Here is a tiny trained network, its code and every weight. The questions are about switching its units off for an input and a target symbol, where a switched-off unit gives its printed mean instead of its output.

import numpy as np


def w(rows, s, z=0):
    codes = np.array(rows[::2]) - 128.0
    scale = np.full(codes.shape[1], s)
    scale[-1] = z or s
    return codes * scale


def f(y):
    return y / 2 * (1 + np.tanh(0.7978845608 * (y + 0.044715 * y**3)))


def softmax(a):
    e = np.exp(a - a.max(-1, keepdims=True))
    return e / e.sum(-1, keepdims=True)


def log_softmax(a):
    a = a - a.max(-1, keepdims=True)
    return a - np.log(np.exp(a).sum(-1, keepdims=True))


def net(x, mask):
    ids = ['Ξγεηθψ'.index(c) for c in x.split()]
    T = len(ids)
    res = E[ids] + P[:T]
    q, k, v = (res @ M[0].T for M in (Q, K, V))
    z = softmax(np.where(np.tri(T) > 0, q @ k.T / 4**0.5, -1e9)) @ v
    res = res + np.where(mask[0], z, O[0][:, -1]) @ O[0][:, :-1]
    y = f(res @ A[0][:, :-1].T + A[0][:, -1])
    res = res + np.where(mask[1:9], y, B[0][:, -1]) @ B[0][:, :-1]
    return log_softmax(res[-1] @ U[:, :-1].T + U[:, -1])


Q, K, V, O, A, B = {}, {}, {}, {}, {}, {}
E = w([
[96,76,19,173,186,82],'Ξ',
[108,112,54,133,119,121],'γ',
[137,159,102,210,205,166],'ε',
[50,236,98,89,250,131],'η',
[135,229,172,162,170,228],'θ',
[112,164,158,157,34,199],'ψ',
],0.016)
P = w([
[253,254,118,56,143,166],'0',
[95,146,78,157,39,99],'1',
[178,219,63,148,16,75],'2',
[103,97,156,86,150,173],'3',
[31,118,132,154,87,134],'4',
[99,172,169,109,104,154],'5',
[84,92,186,114,170,204],'6',
[89,163,175,144,103,169],'7',
],0.0079)
Q[0] = w([
[168,199,21,217,131,103],'head 1',
[86,2,116,114,204,158],'head 1',
[67,205,97,87,179,219],'head 1',
[154,131,160,99,70,16],'head 1',
],0.0098)
K[0] = w([
[125,255,94,18,159,114],'head 1',
[9,118,100,208,133,127],'head 1',
[40,88,80,86,135,129],'head 1',
[252,72,79,88,126,144],'head 1',
],0.0078)
V[0] = w([
[153,133,193,58,37,185],'head 1',
[74,117,71,39,141,73],'head 1',
[105,151,146,27,147,115],'head 1',
[132,70,72,90,1,130],'head 1',
],0.009)
O[0] = w([
[111,70,90,126,201,242,29],'head 1',
[199,221,36,121,144,95,146],'head 1',
[159,182,22,72,102,188,145],'head 1',
[2,96,12,149,215,100,1],'head 1',
],0.0088,0.01)
A[0] = w([
[139,156,152,106,79,84,141],'neuron 1',
[112,90,97,32,61,77,76],'neuron 2',
[89,162,111,196,68,202,254],'neuron 3',
[168,203,138,134,76,75,49],'neuron 4',
[110,16,127,195,173,75,127],'neuron 5',
[177,144,140,173,124,136,71],'neuron 6',
[173,1,140,161,104,138,248],'neuron 7',
[212,138,122,110,178,33,57],'neuron 8',
],0.0078,0.0032)
B[0] = w([
[129,49,148,158,162,126,199],'neuron 1',
[143,114,247,168,111,198,136],'neuron 2',
[231,85,129,112,202,77,179],'neuron 3',
[56,116,115,190,174,180,249],'neuron 4',
[124,241,118,177,121,149,138],'neuron 5',
[117,98,150,133,106,135,176],'neuron 6',
[142,254,121,165,163,244,147],'neuron 7',
[90,6,116,116,150,116,174],'neuron 8',
],0.0093,0.015)
U = w([
[121,15,127,127,180,5,48],'Ξ',
[253,148,24,129,151,1,254],'γ',
[83,121,169,162,41,98,218],'ε',
[145,88,77,121,112,121,49],'η',
[184,199,78,115,70,138,27],'θ',
[59,102,63,121,184,177,95],'ψ',
],0.0058,0.0034)

Each question gives the input, a string of symbols that net reads in full, and the target symbol t.
The units are the heads (4 rows each of Q, K, V and O) and the neurons (one row each of A and B). Each row of codes is followed by its name. A weight is (code - 128) times the scale printed after its matrix; where a second scale follows, it is the last column's (O, A, B and U).
mask holds one flag per unit, heads first, then neurons. A switched-off unit (its flag False) gives its mean, the last column of its rows in O or B, instead of its output. The means were averaged over made-up inputs and are rounded, as every weight is.
A unit's drop is (log p(t) with every unit on - log p(t) with that unit switched off) / (log p(t) with every unit on - log p(t) with every unit switched off).
The circuit of an input: a set's keep is (log p(t) with only the set's units on - log p(t) with every unit switched off) / (log p(t) with every unit on - log p(t) with every unit switched off). Starting from all 9 units, units are removed one at a time, each time the one whose removal leaves the highest keep (on an exact tie, the one counted first), for as long as the keep stays at least 0.8.
circuit, biggest first: the units of the circuit, biggest drop first
k most important neurons: the k neurons with the biggest drops, biggest first
drop when u is switched off: that unit's drop, to one decimal
input Ξ θ γ, target Ξ: circuit, biggest first : (head 1; neuron 7)
input θ θ ε ε, target θ: 2 most important neurons : (neuron 7; neuron 4)
input ε ε Ξ, target ε: circuit, biggest first : (head 1; neuron 3)
input ε Ξ ε ε, target Ξ: circuit, biggest first : (head 1)
input γ ε η, target ψ: circuit, biggest first : (neuron 4; head 1; neuron 8)
input Ξ Ξ γ, target Ξ: 2 most important neurons : (neuron 8; neuron 7)
input Ξ ε ε ε, target ε: circuit, biggest first : (head 1; neuron 3)
input Ξ γ ε γ γ γ θ, target γ: circuit, biggest first : (neuron 4; head 1; neuron 3; neuron 8)
input ε Ξ Ξ ε, target Ξ: 2 most important neurons : (neuron 8; neuron 7)
input Ξ ε ε ε ε ε Ξ, target ε: circuit, biggest first : (head 1; neuron 3; neuron 5)
input ε η Ξ, target Ξ: 2 most important neurons : (neuron 8; neuron 1)
input Ξ Ξ Ξ, target Ξ: drop when neuron 4 is switched off : 0.0
input γ γ ε ε ε γ γ ψ, target γ: drop when head 1 is switched off : 0.3
input γ γ η γ ψ, target γ: drop when neuron 4 is switched off : 0.2
input ψ Ξ Ξ, target ψ: most important neuron : (neuron 7)
